Below are the code and all the weights of a small trained network. Each question names an input and a class and asks about switching units off, where a switched-off unit gives its printed mean instead of its output.

import numpy as np


def w(rows, s, z=0):
    codes = np.array(rows[::2]) - 128.0
    scale = np.full(codes.shape[1], s)
    scale[-1] = z or s
    return codes * scale


def norm(h):
    return h / np.sqrt((h * h).mean(-1, keepdims=True) + 1e-5)


def f(y):
    return np.maximum(y, 0)


def log_softmax(a):
    a = a - a.max(-1, keepdims=True)
    return a - np.log(np.exp(a).sum(-1, keepdims=True))


def net(x, mask):
    res = np.array(x, float).reshape(1, 6) / 4 @ E
    u = 0
    for l in range(3):
        y = f(norm(res) @ A[l][:, :-1].T + A[l][:, -1])
        res = res + np.where(mask[u : u + 9], y, B[l][:, -1]) @ B[l][:, :-1]
        u += 9
    return log_softmax(norm(res)[-1] @ U[:, :-1].T + U[:, -1])


A, B = {}, {}
E = w([
[109,129,58,162,253,100,130,141,111,104],'x0',
[73,94,146,202,49,129,123,215,105,117],'x1',
[107,48,122,72,84,31,89,158,48,97],'x2',
[243,2,99,68,52,79,140,117,183,90],'x3',
[77,173,26,156,67,153,151,47,78,222],'x4',
[175,153,179,71,183,172,84,96,73,141],'x5',
],0.0046)
A[0] = w([
[123,82,129,119,62,94,112,136,132,141,101],'0.n0',
[117,140,141,160,92,151,159,184,74,151,88],'0.n1',
[134,156,88,169,176,136,123,116,84,110,70],'0.n2',
[107,117,74,123,146,129,99,119,91,150,203],'0.n3',
[137,194,152,168,216,77,150,163,122,135,117],'0.n4',
[102,145,149,156,151,170,143,169,144,142,20],'0.n5',
[194,167,115,116,254,128,140,103,129,100,193],'0.n6',
[121,136,180,171,35,164,182,123,98,109,2],'0.n7',
[118,104,119,198,169,131,39,165,173,113,136],'0.n8',
],0.0053,0.002)
B[0] = w([
[81,189,181,182,253,147,84,170,168,124,187],'0.n0',
[116,108,129,130,64,100,104,140,147,152,176],'0.n1',
[105,126,151,192,151,162,118,51,147,96,172],'0.n2',
[148,170,98,117,58,110,185,78,139,139,189],'0.n3',
[157,171,112,163,97,88,105,133,143,113,207],'0.n4',
[90,120,140,141,163,111,51,139,163,146,164],'0.n5',
[111,114,144,115,67,122,92,182,163,84,253],'0.n6',
[101,128,169,165,178,103,101,198,128,230,174],'0.n7',
[154,107,115,130,120,110,133,100,67,105,182],'0.n8',
],0.0064,0.0045)
A[1] = w([
[103,148,123,152,218,175,119,124,121,128,41],'1.n0',
[99,229,95,156,215,150,94,125,107,111,38],'1.n1',
[75,116,101,166,145,69,163,114,71,138,84],'1.n2',
[142,107,4,97,120,115,136,118,181,158,204],'1.n3',
[143,187,173,73,108,156,136,100,66,196,144],'1.n4',
[167,132,163,40,137,157,170,125,195,133,136],'1.n5',
[81,109,255,150,172,128,109,129,159,68,182],'1.n6',
[167,91,96,176,87,151,152,244,120,177,104],'1.n7',
[53,178,93,171,199,173,93,187,112,119,1],'1.n8',
],0.006,0.0019)
B[1] = w([
[168,148,174,170,166,108,61,66,175,76,157],'1.n0',
[185,89,106,173,128,181,3,120,141,36,203],'1.n1',
[206,61,128,52,95,212,170,155,121,129,178],'1.n2',
[69,70,186,86,108,192,154,116,155,110,193],'1.n3',
[132,146,12,162,49,205,190,114,59,119,194],'1.n4',
[203,69,200,43,84,149,220,107,252,164,192],'1.n5',
[188,139,36,77,158,116,152,78,36,199,253],'1.n6',
[114,188,166,174,216,99,116,117,115,217,187],'1.n7',
[162,177,142,149,107,144,139,78,208,113,198],'1.n8',
],0.0054,0.0053)
A[2] = w([
[152,116,98,123,194,81,104,208,102,101,59],'2.n0',
[132,144,97,60,160,86,128,143,95,76,86],'2.n1',
[179,124,144,85,173,117,112,106,224,172,71],'2.n2',
[163,66,100,123,109,75,141,174,151,78,150],'2.n3',
[78,63,11,168,145,183,193,121,175,124,208],'2.n4',
[171,200,100,172,188,173,89,159,124,40,133],'2.n5',
[101,132,144,176,105,149,1,87,196,90,1],'2.n6',
[63,116,136,154,158,145,110,182,25,157,209],'2.n7',
[124,198,121,69,95,204,154,125,136,149,215],'2.n8',
],0.0069,0.00099)
B[2] = w([
[52,107,53,126,128,92,240,232,139,2,203],'2.n0',
[145,43,117,153,108,112,145,155,185,203,185],'2.n1',
[159,50,225,82,108,107,167,169,124,25,230],'2.n2',
[130,166,170,142,234,55,153,168,175,180,214],'2.n3',
[179,111,128,10,59,222,112,110,52,86,227],'2.n4',
[80,239,57,167,196,54,76,28,146,113,253],'2.n5',
[253,203,80,86,183,148,78,166,193,142,229],'2.n6',
[184,103,220,129,87,192,90,57,183,127,204],'2.n7',
[40,70,47,107,107,95,98,131,84,84,237],'2.n8',
],0.0051)
U = w([
[188,28,172,44,116,97,177,164,176,96,154],'0',
[71,140,143,143,203,114,193,84,115,130,3],'1',
[80,127,183,239,77,139,83,155,133,236,135],'2',
[88,116,29,87,50,195,166,57,34,129,153],'3',
[75,113,64,198,196,1,177,210,152,92,111],'4',
[160,235,34,184,182,129,30,75,170,101,156],'5',
],0.0099,0.0051)

Each question gives the input, the list of numbers given to net, and the class t.
The units are the neurons (one row each of A and B). Each row of codes is followed by its name. A weight is (code - 128) times the scale printed after its matrix; where a second scale follows, it is the last column's (A, B and U).
mask holds one flag per neuron, layer by layer. A switched-off neuron (its flag False) gives its mean, the last column of its row in B, instead of its output. The means were averaged over made-up inputs and are rounded, as every weight is.
A unit's drop is (log p(t) with every unit on - log p(t) with that unit switched off) / (log p(t) with every unit on - log p(t) with every unit switched off).
The circuit of an input: a set's keep is (log p(t) with only the set's units on - log p(t) with every unit switched off) / (log p(t) with every unit on - log p(t) with every unit switched off). Starting from the 12 units with the biggest drops (on a tie, the unit counted first), units are removed one at a time, each time the one whose removal leaves the highest keep (on an exact tie, the one counted first), for as long as the keep stays at least 0.8.
units of the circuit, in order: the units of the circuit, biggest drop first
k most important neurons: the k neurons with the biggest drops, biggest first
top k neurons in layer l: the k neurons of layer l with the biggest drops, biggest first
drop when u is switched off: that unit's drop, to one decimal
input [-3,1,-4,-2,5,8], class 3: units of the circuit, in order	[1.n4]
input [2,8,5,-3,-3,2], class 0: 4 most important neurons	[2.n7 2.n0 2.n5 1.n2]
input [3,4,6,-3,-1,6], class 3: units of the circuit, in order	[0.n0 2.n3]
input [8,2,0,5,1,-4], class 0: units of the circuit, in order	[2.n3 2.n4]
input [5,4,5,-6,2,-5], class 3: 2 most important neurons	[1.n2 0.n0]
input [-8,6,-3,3,8,7], class 2: top 2 neurons in layer 1	[1.n7 1.n6]
input [-6,7,-8,-8,-3,-6], class 5: top 2 neurons in layer 1	[1.n8 1.n5]
input [-6,0,0,-3,4,-3], class 2: top 2 neurons in layer 0	[0.n7 0.n1]
input [-2,5,-1,-3,-8,2], class 4: top 2 neurons in layer 0	[0.n0 0.n2]
input [0,8,8,3,3,-1], class 2: 2 most important neurons	[2.n7 1.n7]
input [7,7,-6,8,4,-8], class 3: 2 most important neurons	[2.n4 1.n5]
input [2,8,3,6,4,5], class 2: 2 most important neurons	[1.n7 2.n7]
input [-7,-3,-7,-4,6,-4], class 3: 2 most important neurons	[0.n0 1.n4]
input [8,6,-4,-2,5,-7], class 3: units of the circuit, in order	[2.n4]
input [-8,-3,2,-8,1,5], class 3: 2 most important neurons	[1.n4 0.n0]
input [2,1,1,5,-3,-4], class 4: top 3 neurons in layer 0	[0.n0 0.n3 0.n8]
input [5,5,4,6,-2,-3], class 4: top 2 neurons in layer 2	[2.n0 2.n3]
input [5,-6,-8,3,1,4], class 0: top 2 neurons in layer 1	[1.n5 1.n3]
input [8,1,3,-3,-2,-1], class 5: top 2 neurons in layer 1	[1.n1 1.n8]
input [1,5,3,0,0,1], class 2: most important neuron	[0.n1]
input [-3,7,0,5,0,-8], class 2: 2 most important neurons	[1.n7 2.n7]
input [8,8,0,3,3,1], class 3: top 2 neurons in layer 2	[2.n4 2.n2]
input [5,0,3,-6,5,-8], class 3: drop when 0.n0 is switched off	0.5
input [5,2,-1,3,6,-1], class 3: drop when 1.n8 is switched off	0.0
